In the rows, zero is written as 128.
[ 95 164 165 106  93 115 115 101 148 103 108 119 129 108  97 196 145 121
 131 116 119 145 145 127  97 118 122 151 129 128 109 178 139  58  78 141
 135  77 160 109 139 129 115]  G
[114 122  97 111  63 117 128  73 123  98 124 134  97 113 155 180 148  99
  86 114 168 144 134 101 172 141  93 155 114 118 111 145 128 179  90 114
 180  90  80 116 150 105 121]  B
[114  86 156 116  66 108 126 135 159  50 117 112 135 110 138 138 152 131
  95 123 140 119 140 126 132 159  91 131  92 123 129 199 133 147  74 130
 199  95 148  98 137 106  76]  G
[100 131 107 147 130  94 144 130 141 125 135 115 125 129 128 163 110  83
 134 136 136 126 115 119  90 134 184  95 131 112  97  80 150 110  92 146
 118 163 165 172 167 128 141]  H
[141 166 121  46  75 176 125 150 117 166 114 174 137 117 124 143 135  80
  99 122 151 185 117 108 183 144  92 179 158 113 136  98 182 118 131 153
 103 136 140 153 124 127 128]  P
[ 98 172 125  99  30 115  97 129 133 122  76 144 151 111 144 188 155 105
 110 132 148 139 143 140 157 143  69 175 118 128 131 171 119 184 152 159
 151 136 107 111 170 126 109]  W
[100 169  91 125 193 115 134 106 155 183 130 147 116 153 192 112 135 168
  91 116 151 128 136 141  83 172 137 114 145 146 137 105 130 186 120  96
 132 123 125 142 126 131 114]  X
[ 78 154 120 111 192 154 144  72 153 129 130  87  97 136 102  95 184 136
 108 130 135 153 107 101  78 159 143  84 131 135 141 124 146 175 180 171
 172 146 122 149 181 157  82]  H
[130 176 125 168 152 178 118  65  81 163 131  80  66 105 124 176 111 174
 107 137 191 142 141 155 132 173 143 130 118 155 143 101 135 149 138 123
 112 164 184 142 123 163 154]  H
[ 67 165  99  83 109 153 144  88 119 160 151 130 113 129 141 125 136 122
  93 121 143 149 147 131 163 156 128 123 149 141 117 138 129 162 188 147
 156 120 144 150 163 112  94]  J
[131 192 113 146  84 145 113 103 133 117 128 172 107 129 140  97 178 156
 131 160 148 144 132  92 144  81 152 117 126 104 108 135 126 171  89  98
 117 138  96 161  99 114  83]  R
[148 157 128 135 136 171 136  58 145 204 137 114  88 135 147 117 130 120
 119 160 130 161 153  84 148 165 165  95 148 131 123  95 145 179 174 160
 159 153 142 147 184 127 130]  W
[103 186 137 109  53  86  90  87 141 147 117 120 139 128 114 204 139 144
 132 143 108 161 125 133 119 139  89 109 154 123 159 140 125 127 100 121
 109  86 122 120 168 146 127]  D
[ 69 157 144 134 100  89  97 106 138  98 125 171 163 161 134 175 135 116
 112 179 116 141 135 137 114 137 132  88 144  94  61 149 130  93  74 154
 158 113 154 118 145 121 141]  D
[105 162  78 117  58 152 136 124 136 107 122 174 167 170 159 121 130 137
 149 100 143 140 155  86  71 117  91 116 134 134 122 138 148 192 123 128
 183 114 128 147 143 119 145]  G
[134  58 119 150  74 105 123  95 128  80  91 135 179 125 114 199 111  68
 128 165 126 122 146  94  80 134  84 137  78 126 119  57 169 123  69 122
 144 120 127 131 136 143 139]  J
[144 157  96 146  98 100 151 106 137  86 141 137 148 168 136 144 107 133
 167 112 115 121 132 101 136 119 147 107 116 143 132 143 144 156 104 154
 136 150 171 114 181 121 100]  B
[ 91 128 131  97  92 125  71  69 161  90 166  92  84 117 155 177  88 112
 185 136 139 161 112 126 119 142  91 139 115 112 123 149 106  63 106 155
 128 100 142 116 177 122 177]  P
[138  98 147 149 139 142 120 151 120  79 122 146 172 138 105  83 116  99
 123 140 166  71 129 119 146 135 125 185 107 117  46 149  92 140 143 158
 175 163 116 137  88 133 156]  B
[131 137 132 114  29  79  88 104 177 116 135  86 125  60 134 149 156 125
 120 164 136 136 124 126 179 118  98 134 105 122 171 163  90 151 134 111
 119 123 105 126 172 122  65]  X
[137 183 125 124 136 138 156 130 121 133 154 131 137 147 139 115 137 148
 104 143 144 147 120 122 179 145  97 153  97 138 136 161 164 188 119 139
 104 110 162  98  93 132 116]  R
[126 156  95 149  89 128 147 125 120 144 101 180 143 136 144 165 141 142
 107 101 166 152 142 101 112  96 118 129 104 121 116 112 157 180  67 103
 114 136 118 145 102 138 139]  S
[102 170  84  87  77 118 163  93 139 108 148  91 145 166 162 139 124 148
  93 156 131 114 129 162 164 136 116 103 122 151 190 174  93 118 149 121
 117 166 148 114 132 101 133]  X
[164 132  97  98 150 188  83 103 138 112 110 134  50 161 141 110 116 148
 211  84 116 174 109 122 114 150 146 110 134  96 144 166 162 109 132 122
 142 118 134 121 194 121 143]  P
[149   4 102 108  24  94 179 184 113 132 140 130 184 166 167 101 132  86
 186 118 106 134 147 150 183 148 115  47 143  96 160 116 135 190 180 127
 163 108  94 104 116  94 126]  B
[120 213 129 105 172 176 191 152 159 226 151 160 126 181 160 118 162 155
 109 100 107 133 138 124 188 127 127 116 133 130 100 163 148 157 187 124
 148 130 148 102 137 126 128]  W
[154 139 147 142 106 139 158 102 145 114 127 172 149 132 148  77 124 118
 108 127 147 134 155 127 130  93 152 112  84 116 138 110 168 191 108 170
 142 148 158 162 154 116  71]  G
[104 206 124  79  82 133 144 141 154 156 139 111 154 177 143 168 189 101
  89 139  81 146 124 110 144 138 119 140 122 120 175 106 120 139 121 169
 110 175 107 146 178 112 107]  W
[111 128 128 120  97 117 109  70 144 100 116 166  98 109 107 146 145 163
  90 153 156 136 167 142 146 148  86 108 120 113 135 141 173 171  93  89
 123 108 125  87 150 160  96]  D
[110 158 122 124  58  91 112  82 139 141 119 104 179 149 114 167 151 113
 105 155 138 167 149 115  98 189 122 161 128 127 103 166 147 119  47 146
 140 110 125  94 180 121 157]  P
[113 122 169 130 145 121 172 129 168 151 138  93  98  60 160 154 136 132
 129 133 167 145 127 109 170 148  97 122 106 140 125  95 197 161 134 115
 117 131 141 122 147 149  52]  R
[156 106 114 123 108  91  85 136 130  96 142 173 147 139 138 116 127 167
 143 145 101 137 117 128 138  83 128  79 144  99 168 130 132 105 107 108
 108 151 144 106 133 126 123]  D
[111  75 167  94 100 139 163 116 112 138 146 148 115  82 143 127 149  86
  92 135 177 173 125 178 185  89  49 113  96 101 114 129 172 120 159 147
 125  91  87  83 116 142 138]  P
[120 101 144 128  35 105 127 100 131 114 156 151 116 134 120 138 141 132
 101 132 147 126 170  91 155  93 148 110 120 138 113 144 105 173 124 169
 142 117 129 119  98 106 114]  G
[153 127  90 159 129 138 129 201 120 112 105 183 113 109 106 118 146  93
  95 139 113 128 126  84 163 100 112 177 102 125 112 103 134 141  96 104
 116  97 120 172  69 124 126]  J
[151 118 157 128 154  96 119 113 139 226 132 139 165 138 170 133 137 180
 100 100 146 149 104 158  97 128 151  61 129 125 108 144 124 125 147 135
 149 149 182 112 153 153 123]  X
[243 146 144 206 136 152 115  94  82 223 108  90 167 113 118 154 146 150
 110 130 153 151  95 114  88 128 113 128  66 133 154 105 173 184 147 103
 120 170 153 141 154 187 139]  J
[ 86 109  87 119  93 133 165 154 171  62  88 127  97 123 108 130 160 131
 166 145 133 166 146  62 167  88 125 128  90 141 142 122 154 128 139 172
  93 157 105 152 115 136 114]  R
[108 155 121 133 189 136 112 117 151 148 106 127 169 172 175 100 180 176
 165 153 108 167 136 117  74 141  93 122 114 118 185 137 170 145 182 131
 153 147 103 129 131 139 134]  D
[109 136 144 115  81 108 116  94 118 115 126 155 101  50 137 166 155 117
  92 143 176 139 125 129 124 134  56 127 155 100 111 155 176 134  96 119
 142 108 135  95 127 142 100]  H
[157 116  83 191  90  90 140 162 146 120 108 148 119 167 159  88 158 145
 147 146  93 147 146 104 141 106 147  96  89 125 131 111 147 137 106 142
 117 117  90 134 156 100 125]  S
[ 97  93 103 131 156 164 127  73  95 116 108 118 123 160 157  61 147 185
 150 110 167 164 148 137  52 173 135  67 143 138 139 157 158 203 174 143
 202 143 116 116 147 130 109]  S
[ 91 170  78 140 193 161 146 124 107  93 123 124 128 136 151  44 182 124
 126 151 161 132 168 176 103 150 164 159 113 106 136 173 138 134 155  93
 149 170 113 154 125 111 121]  B
[188 140 172 178 139 111 129 102 109 113 152 129 158 141 120 160 163 100
 125 140  83 121 133 125 143  46 150 102  78 108 150 144 124 159 126 144
 132 152  96  71 165 108  92]  X
[ 98 184 103 120 116 143 171  92 141 166 135 116 105 162 155 140 170 176
 106 114 155 164 127 144 160 116 168  92 122 134 123 145 137 118 117 125
 113 170 102 125 169 122 120]  P
[ 96 137 133 122 128 153 149 139 121 157 106 139 151 172 156 206 153 113
 153 105 114 131 141 102 105 113 145 122 108 125 129 109 137 127 158 138
 144 175 140 165  98 114 117]  J
[114 165 139 150  86  93 157  70 151 110  77 125 117 121 148 146 122 155
 129 150 139 152 119 141 185 125 133 106 116 140 102 118 153 150  80 183
 105 102  94 122 180 124  70]  R
[114 100 102  96  58 132 131 127 131 120 126 109  95 139 130 149 132 101
 108 133 160 150 129 150 127 163  98 116 110 121 112 118 159  85 114 121
 123 134 116 121 189 136 170]  P
[ 99 133  85 156 106 122 104 148 135  90 113 135 144 137 170  92 100 142
 234 140 138 173 114 102 146 125 145  92 130 132 136 142 124 208 196 210
 132 147 145 162 126 119 100]  S
[173 113 121  94  38 129 135 118 116 169 151 188 149 133 114  78 132 121
  90 131 127 143 158 103 128  80 108  75 147 143 160 112 129 172 167 124
 152 122 160 138 135 124 106]  X
[113 100 121 121  86 116 158  97 135 163 147  87 117 144 115 197 146 120
 135 112 119 153 138 112 174 127 123 125  77 130 142 136 139 168 150 148
 101 110 112 109 124 133 132]  J
[163 142  96 129 122 153  87 135 116  69  94 159 134 170 147 113 130 138
 149 118 114 112 103 146 144 112 116 129  92 106 154 118 119 146 141 126
 124 149  96 126 155 119 114]  S
[112 106 137 127 160 102 153 131 148 126 155 119 150 104 133  35 147 155
 140 126 132 133 120 136  98  63 140  92 138 152 137 128 129 139 176 142
 142 148  94 132 148 129  69]  X
[ 97 122 138 105  36 145 142 142 121  61 141  99 166 134 126 142 146 143
 160 112 116 156 128 152 143 114 116  89 124 128 143 138 142 137 103 149
 155 117 128 116 167 114  66]  G
[119 134 115 162 112 114 190 120 142 122  90 165  85 124 147 133 157 144
 133 116 128 158 148 123 143 114  74  88 110 138 131 131 157 155 102 139
 139  63 111 123 122 148 105]  B
[107 146 159 150 171 181  95 115 127 138 135 104 150 149 131 175 139 144
 176 113 118 128 119 132 130 147 175 124  97 112  94 102 111 157 143 128
 160 162 146 152 146 137  74]  J
[118 125 128 141  40 113 118  87 136 125  94  98 127  72 141 184 131 142
 133 154 177 172 130 124 163 149 118 121 145 138 103 139 144 102  79 115
 144 131 114 114 170 127 111]  P
[124 126 160 104 137 143 124 124 136 139 154  91 101  43 109 184 160  69
  95 152 150 164  87  96 185 163 108 107 173  90 115 165 128 125 133 111
 145 124 124  94 132 140 110]  P
[177 168  75 135  98 165 146 140 126 127 118 184 106 151 124 137 125 103
 147 100 130 138 126  65 149  56 150 104 133 102 155 158 112 157 139 118
 115 187 119 150 132 114 177]  P
[134  64  87 120 172 169 142 125  87  70 150 164 128 143 146 137 100  63
 189 120 116 136 135 113 133 101 108  92 136 124 122  57 175 131 185 102
 182  99 125  98 139 122 139]  B
[112 157 145 125  74 141 142 117 105 160 158 135 111  87 142 192 133  80
 118 119 162 139 149 157 166  86 116 110 112 115 102 132 155 177 174 109
 142 148 135 100 194 133 110]  W
[ 84 104 128  98  81 143 113 151 111  70 124 119 181  86 186 160 111  82
 178 151 150 187 120 139 122 147  68 118 148 122 152 132 157 105 127 126
 194 122 163 124 144  99 106]  P
[110 179 133  94 110 135 131 138 184 118 127 140 169  63 133 136 153 106
 133 143 116 145 103 140 116 100  91  98 145  79 158 134 115 108  73  56
 126 116 141 162 139 143  68]  X
[ 94 119  85  89 120 137 138 139 148 126 115 197 165 125 145 109 176  83
 108 138 128 184 126 106 126 101  96  94 134  84 111 146 150 171 133 124
 172  87 108 129 114 126 125]  X
[ 87 183 107 129 140 176 126  98 112 174 138 107 109 161 153 138 176 171
 112 142 111 137 146 107 141 151 132 126 151 145 156  75  85 139 180 159
 113 176  78 170 124 125 118]  J
[119 141 140 156  72  82 137  67 121 177 185  77 136 146 136 173 158 143
 116 152 122 123 117 139 120 143 137  75 117 135 113 108 139 171 114 115
 109 121 103 104 166 136  79]  J
[120 210 104 203 142 123 156 118  92 120 135  50 131 102 132 196 152  59
 131 194  89 137 113 118 158 113 124 136 113 121 169 173  85 125 163 133
 112 128  98 137 122 102 162]  J
[146 165 148 115 140 164  93 106 101 173 133 169  74 161 176 111 105 117
 193 118 112 126 160 180 132 136  95 127 139 101 163 162 125 191 231 168
 115 107 127  99 126 120 157]  W
[170 140 111  82 136 160 133 100 170 170 149  83  41 189 116  76 133 143
 108 136 115 100 123 100 173 180 166 119 118 144 137 223 110 130 224 131
 160 147 175 114 147 110 159]  W
[114 185 145 148 165 143  87  95 119  50 111 119 144 117 136 189 109 109
 175 149 122 126 113 133 143 116 149 149 139 117 162 183  60 132  99 117
 149 134 136 108  88  96 110]  P
[ 76 124 149 120 124 121 144 109 140  92 133 124 121 143 122 177 134 129
 154 129 106 172 113 123 135 122 113 106 148 141  93  82 150  85  50 163
 122  75  80  93 142 128 106]  P
[195 112 170 145 123 149 136 116  91 165 122 106 127 115 142 130  67  93
 140 154 140 145 103 120 142 148 104 102 124 140 159  97 139 158 172 154
 138 106 190 151  98 133 156]  R
[156 111 163 147 114 117 121 147  76 104 149  77 104  85  90 140 135  90
  99 134 156  95 126 167  93 118  81 170  85 142 169 167 131 126 140  73
 144 101 147 110  85 129 148]  H
[118 165 150 117  73 202 151 139  96  72 173 131 167 167 114 157 115 132
 166 124 104 157 146 126 147  86 121 124  98 107 120 136 144  59  58 141
 135 153 196 131 112 103 145]  S
[140 186 135 168 176 140 100  38 127  82  74 168  34 177 154 125  77 142
 174 161 110 127 153 169 148 134 111 118  92 136 167 129 163 179 167 181
 112  75 118 124 160 123 119]  D
[147 171 141 137 140 135 130 118  86 109 125 109 109 122 118 184 149 101
 105 112 139 119  69 115 161 127  99 125 143 118 149 199  61 196 149 143
 148 116 107 117  64 137 132]  B
[239  88 110 155  60 117 106 140 108 134 132 132 111 153  95  87 111 106
 162 143  73 140  91 123 123  64 135  75 114 120 169 115 111 137 113  92
 121  70 118 127 131 124 167]  W
[106 128 108 117  92 109 105 125 124 128 182 148 157 154 159  97  91 104
 194 147 102 174 102 131  91  87 149  83 160  99 119  84 115 136  96 184
 104 120 136 159 136 117 162]  W
[102 119  70 149 189 140  89 109 159 126 127 129 122 124 179 106 115 152
 149 121 164 171 110 139 101 167 117 104  91 135 105  86 156 184 173 136
 156  83 146 131 188 172 139]  G
[ 79  87 182  74  90 176 117 105 126 106 100 101 156 119  98 213 126 123
 141 167 134 127 155 164 198 174 112 104 153 114 129  83 137  89 161 104
 148 149 125 110 114 142 100]  D
[167 144 112 118  90 135 107  95  78 105 152 117 101 140 118 161 129  73
 121 151 133 155 102 126 184  75 162 127 112 133 170 118 123 141 165 145
  99 151 101 116 140  98 127]  P
